Below is a small trained network, with its code and all its weights. Each question gives an input and a class and asks what happens when units are switched off, that is, made to give their printed mean instead of their output.

import numpy as np


def w(rows, s, z=0):
    codes = np.array(rows[::2]) - 128.0
    scale = np.full(codes.shape[1], s)
    scale[-1] = z or s
    return codes * scale


def f(y):
    return np.maximum(y, 0)


def log_softmax(a):
    a = a - a.max(-1, keepdims=True)
    return a - np.log(np.exp(a).sum(-1, keepdims=True))


def net(x, mask):
    res = np.array(x, float).reshape(1, 4) / 4 @ E
    y = f(res @ A[0][:, :-1].T + A[0][:, -1])
    res = res + np.where(mask, y, B[0][:, -1]) @ B[0][:, :-1]
    return log_softmax(res[-1] @ U[:, :-1].T + U[:, -1])


A, B = {}, {}
E = w([
[250,117,158,83,89,172,130],'x0',
[72,182,87,164,65,159,61],'x1',
[127,192,62,48,141,99,167],'x2',
[116,176,201,123,160,133,97],'x3',
],0.012)
A[0] = w([
[88,81,143,156,183,112,117,80],'N0',
[148,86,210,147,130,114,104,118],'N1',
[99,139,117,113,189,102,179,164],'N2',
[112,165,110,122,112,145,95,97],'N3',
[133,138,168,186,83,157,67,95],'N4',
[185,82,38,91,135,109,209,117],'N5',
[77,112,130,168,116,107,154,138],'N6',
[169,114,77,122,80,131,113,94],'N7',
[20,143,106,193,90,133,75,255],'N8',
[151,177,247,64,166,119,106,164],'N9',
],0.014,0.0049)
B[0] = w([
[107,128,74,139,94,103,114,167],'N0',
[77,148,248,136,142,152,160,176],'N1',
[116,118,89,110,143,63,80,178],'N2',
[108,93,99,162,95,139,119,159],'N3',
[62,94,123,94,173,112,140,181],'N4',
[176,126,58,28,158,192,121,195],'N5',
[70,124,136,71,115,139,89,172],'N6',
[130,128,140,113,15,166,183,155],'N7',
[67,83,31,143,126,70,91,253],'N8',
[150,117,167,63,166,128,190,190],'N9',
],0.017,0.022)
U = w([
[131,139,207,105,85,80,210,61],'0',
[42,95,90,196,65,99,101,247],'1',
[83,72,63,1,210,78,197,204],'2',
[143,157,156,177,88,119,112,2],'3',
[177,138,108,69,54,188,180,234],'4',
[107,130,124,186,163,139,180,6],'5',
[131,173,147,198,124,163,122,22],'6',
[87,116,223,182,200,154,208,162],'7',
],0.01,0.004)

Each question gives the input, the list of numbers given to net, and the class t.
The units are the neurons (one row each of A and B). Each row of codes is followed by its name. A weight is (code - 128) times the scale printed after its matrix; where a second scale follows, it is the last column's (A, B and U).
mask holds one flag per neuron, in row order. A switched-off neuron (its flag False) gives its mean, the last column of its row in B, instead of its output. The means were averaged over made-up inputs and are rounded, as every weight is.
A unit's drop is (log p(t) with every unit on - log p(t) with that unit switched off) / (log p(t) with every unit on - log p(t) with every unit switched off).
The circuit of an input: a set's keep is (log p(t) with only the set's units on - log p(t) with every unit switched off) / (log p(t) with every unit on - log p(t) with every unit switched off). Starting from all 10 units, units are removed one at a time, each time the one whose removal leaves the highest keep (on an exact tie, the one counted first), for as long as the keep stays at least 0.8.
circuit, biggest first: the units of the circuit, biggest drop first
k most important neurons: the k neurons with the biggest drops, biggest first
drop of u: that unit's drop, to one decimal
input [0,2,-7,2], class 1: circuit, biggest first	[N5]
input [5,-5,-5,-1], class 7: circuit, biggest first	[N1, N8]
input [-1,-6,-6,-2], class 7: circuit, biggest first	[N8, N1]
input [4,-8,-4,-7], class 4: 2 most important neurons	[N8, N4]
input [6,-6,3,-6], class 4: circuit, biggest first	[N8, N7]
input [0,2,-6,-4], class 1: 2 most important neurons	[N5, N9]
input [-4,1,4,0], class 1: drop of N4	0.2
input [3,2,0,-3], class 4: drop of N8	0.2
input [1,-6,-5,-1], class 7: drop of N8	0.1
input [2,-2,2,8], class 7: 2 most important neurons	[N8, N5]
input [2,-3,-8,-5], class 7: 2 most important neurons	[N8, N1]
